Below is a small trained network, with its code and all its weights. Each question gives an input and a class and asks what happens when units are switched off, that is, made to give their printed mean instead of their output.

import numpy as np


def w(rows, s, z=0):
    codes = np.array(rows[::2]) - 128.0
    scale = np.full(codes.shape[1], s)
    scale[-1] = z or s
    return codes * scale


def f(y):
    return np.maximum(y, 0)


def log_softmax(a):
    a = a - a.max(-1, keepdims=True)
    return a - np.log(np.exp(a).sum(-1, keepdims=True))


def net(x, mask):
    res = np.array(x, float).reshape(1, 8) / 4 @ E
    y = f(res @ A[0][:, :-1].T + A[0][:, -1])
    res = res + np.where(mask, y, B[0][:, -1]) @ B[0][:, :-1]
    return log_softmax(res[-1] @ U[:, :-1].T + U[:, -1])


A, B = {}, {}
E = w([
[56,179,56,223,236,183,147,104],'x0',
[61,156,72,60,130,157,1,134],'x1',
[30,133,47,112,102,93,224,173],'x2',
[122,165,3,118,103,175,141,168],'x3',
[97,64,144,171,59,172,168,92],'x4',
[67,100,143,25,152,165,200,38],'x5',
[213,74,40,108,110,229,82,150],'x6',
[130,130,60,167,114,103,97,23],'x7',
],0.0075)
A[0] = w([
[114,147,99,97,149,151,166,169,85],'neuron 0',
[133,94,168,88,110,109,116,160,144],'neuron 1',
[112,116,135,93,147,129,152,171,91],'neuron 2',
[119,123,108,107,168,153,154,145,145],'neuron 3',
[138,148,107,182,114,99,119,140,186],'neuron 4',
[89,140,72,111,102,82,167,95,91],'neuron 5',
[136,89,173,134,89,128,112,149,66],'neuron 6',
[161,106,160,122,159,142,119,122,79],'neuron 7',
[114,149,111,106,125,135,110,122,167],'neuron 8',
[144,94,191,56,98,101,121,173,131],'neuron 9',
[128,126,120,122,151,116,120,150,56],'neuron 10',
[80,130,57,51,228,178,194,194,140],'neuron 11',
[91,123,104,109,132,105,154,121,94],'neuron 12',
[132,101,158,100,120,109,116,158,121],'neuron 13',
[114,140,150,141,161,144,156,155,165],'neuron 14',
[165,109,60,192,131,96,117,128,65],'neuron 15',
[114,123,132,124,216,138,92,99,129],'neuron 16',
[97,129,140,118,164,138,163,104,82],'neuron 17',
[128,144,158,147,111,108,115,125,11],'neuron 18',
[132,107,88,110,161,104,87,181,63],'neuron 19',
[157,128,119,114,145,95,126,130,94],'neuron 20',
[114,131,111,111,131,112,161,134,115],'neuron 21',
[210,173,113,54,150,68,92,153,128],'neuron 22',
[215,186,102,60,146,72,92,150,133],'neuron 23',
[125,150,167,135,159,122,107,117,87],'neuron 24',
[26,112,52,83,134,61,190,125,157],'neuron 25',
[157,94,127,105,105,174,133,104,42],'neuron 26',
[111,126,85,76,142,151,85,133,85],'neuron 27',
[116,124,123,118,94,113,146,128,79],'neuron 28',
[152,94,204,36,83,105,120,171,156],'neuron 29',
[167,150,122,100,138,98,113,140,111],'neuron 30',
[16,190,156,209,197,51,106,193,134],'neuron 31',
[128,144,145,103,145,165,132,114,78],'neuron 32',
[80,136,69,58,137,152,69,132,123],'neuron 33',
[53,143,31,9,145,147,23,142,130],'neuron 34',
[148,111,78,193,145,101,99,145,154],'neuron 35',
[148,108,88,179,161,102,110,160,89],'neuron 36',
[126,129,167,65,100,156,146,110,4],'neuron 37',
[121,101,151,111,234,147,85,82,96],'neuron 38',
[111,134,137,120,252,149,76,84,133],'neuron 39',
[149,122,121,137,132,116,94,106,180],'neuron 40',
[163,96,138,155,132,95,144,128,35],'neuron 41',
],0.014,0.0037)
B[0] = w([
[140,167,88,123,124,94,140,109,171],'neuron 0',
[183,138,144,171,96,119,146,116,168],'neuron 1',
[142,140,129,138,109,120,110,108,154],'neuron 2',
[137,161,110,106,124,106,104,115,164],'neuron 3',
[117,154,139,140,126,157,131,155,167],'neuron 4',
[89,81,175,71,100,131,107,102,178],'neuron 5',
[168,136,126,158,134,130,125,92,158],'neuron 6',
[141,92,110,114,132,126,132,110,150],'neuron 7',
[99,128,153,130,140,148,117,125,157],'neuron 8',
[216,133,137,193,62,111,126,130,188],'neuron 9',
[142,131,142,131,124,136,119,134,138],'neuron 10',
[183,254,53,124,130,52,135,82,238],'neuron 11',
[130,96,125,112,119,109,141,101,159],'neuron 12',
[156,138,148,142,110,126,119,108,156],'neuron 13',
[73,164,143,106,97,127,101,112,161],'neuron 14',
[139,146,173,168,139,158,116,165,169],'neuron 15',
[170,146,96,149,162,99,135,64,170],'neuron 16',
[131,122,109,107,129,112,113,97,158],'neuron 17',
[140,148,102,108,118,125,152,146,140],'neuron 18',
[123,126,161,140,146,148,130,146,165],'neuron 19',
[121,128,150,107,131,152,130,129,141],'neuron 20',
[123,106,103,110,92,125,114,132,153],'neuron 21',
[199,137,192,96,170,88,125,137,190],'neuron 22',
[193,119,203,80,179,117,113,142,192],'neuron 23',
[117,145,107,129,121,121,128,109,150],'neuron 24',
[130,37,136,47,35,83,134,70,225],'neuron 25',
[98,191,151,119,121,97,116,129,159],'neuron 26',
[95,110,157,135,154,163,132,161,178],'neuron 27',
[120,106,135,128,114,139,132,113,144],'neuron 28',
[226,105,145,213,49,118,132,125,205],'neuron 29',
[165,132,161,112,142,131,133,133,154],'neuron 30',
[132,235,126,25,49,93,146,225,232],'neuron 31',
[124,126,122,116,153,123,115,122,143],'neuron 32',
[75,119,133,184,170,186,128,172,204],'neuron 33',
[62,97,134,235,191,239,126,186,253],'neuron 34',
[149,141,145,191,163,157,128,165,175],'neuron 35',
[162,142,150,179,144,155,125,147,163],'neuron 36',
[148,133,138,187,114,160,118,172,154],'neuron 37',
[157,115,85,122,194,101,128,65,173],'neuron 38',
[170,132,66,163,176,78,126,30,190],'neuron 39',
[118,140,129,119,161,145,128,128,156],'neuron 40',
[105,154,127,137,121,166,76,154,147],'neuron 41',
],0.025,0.019)
U = w([
[221,166,197,54,88,87,113,106,136],'0',
[119,193,157,137,176,237,109,195,205],'1',
[177,96,157,182,111,182,100,77,108],'2',
[59,45,163,2,80,164,142,117,130],'3',
[164,56,96,100,156,111,220,166,6],'4',
[144,213,74,64,69,86,144,86,110],'5',
[155,130,107,39,212,116,106,39,154],'6',
],0.0075,0.0023)

Each question gives the input, the list of numbers given to net, and the class t.
The units are the neurons (one row each of A and B). Each row of codes is followed by its name. A weight is (code - 128) times the scale printed after its matrix; where a second scale follows, it is the last column's (A, B and U).
mask holds one flag per neuron, in row order. A switched-off neuron (its flag False) gives its mean, the last column of its row in B, instead of its output. The means were averaged over made-up inputs and are rounded, as every weight is.
A unit's drop is (log p(t) with every unit on - log p(t) with that unit switched off) / (log p(t) with every unit on - log p(t) with every unit switched off).
The circuit of an input: a set's keep is (log p(t) with only the set's units on - log p(t) with every unit switched off) / (log p(t) with every unit on - log p(t) with every unit switched off). Starting from the 12 units with the biggest drops (on a tie, the unit counted first), units are removed one at a time, each time the one whose removal leaves the highest keep (on an exact tie, the one counted first), for as long as the keep stays at least 0.8.
circuit, biggest first: the units of the circuit, biggest drop first
unit that matters most: the unit with the biggest drop
k most important neurons: the k neurons with the biggest drops, biggest first
drop of u: that unit's drop, to one decimal
input [-5,5,-5,-1,0,8,4,2], class 2: unit that matters most	neuron 29
input [-1,0,-1,-5,5,3,-8,8], class 5: circuit, biggest first	neuron 23; neuron 22
input [-7,-3,-7,7,7,3,3,8], class 2: 4 most important neurons	neuron 31; neuron 11; neuron 25; neuron 22
input [-4,8,-6,-1,-1,-3,-6,4], class 2: 4 most important neurons	neuron 34; neuron 11; neuron 39; neuron 29
input [0,3,1,1,1,8,4,4], class 1: 2 most important neurons	neuron 34; neuron 33
input [-1,-7,7,8,-3,1,-7,5], class 3: 2 most important neurons	neuron 25; neuron 5
input [3,7,-3,-8,-2,3,-2,-8], class 5: 2 most important neurons	neuron 31; neuron 39
input [8,5,-5,5,-8,7,5,-8], class 6: 4 most important neurons	neuron 39; neuron 11; neuron 38; neuron 16
input [7,-6,-5,6,2,-1,6,-2], class 1: 3 most important neurons	neuron 25; neuron 15; neuron 35
input [1,-7,-6,-3,-3,2,-7,6], class 5: 2 most important neurons	neuron 34; neuron 23
input [-7,1,6,-7,5,3,0,-1], class 2: 3 most important neurons	neuron 31; neuron 11; neuron 29
input [-1,-5,1,2,1,-8,-6,-2], class 1: 2 most important neurons	neuron 25; neuron 11
input [-4,5,-2,-4,3,-6,8,0], class 2: 2 most important neurons	neuron 31; neuron 29
input [6,1,1,5,6,5,8,2], class 1: circuit, biggest first	neuron 34
input [1,-7,-6,3,7,7,2,6], class 6: 4 most important neurons	neuron 34; neuron 31; neuron 29; neuron 11
input [4,6,-6,-8,-4,2,5,-8], class 6: 3 most important neurons	neuron 38; neuron 39; neuron 16
input [-5,8,-5,6,0,5,-4,-3], class 1: 3 most important neurons	neuron 34; neuron 33; neuron 25
input [-5,4,-4,3,3,-2,-5,0], class 2: drop of neuron 11	0.6
input [6,-4,6,-7,8,4,6,1], class 5: drop of neuron 34	0.6
input [-6,5,4,-8,6,8,8,7], class 2: drop of neuron 12	0.0
input [3,5,5,6,-3,-5,-7,-5], class 5: unit that matters most	neuron 31
input [5,4,0,6,-2,-3,0,-8], class 1: drop of neuron 34	1.7
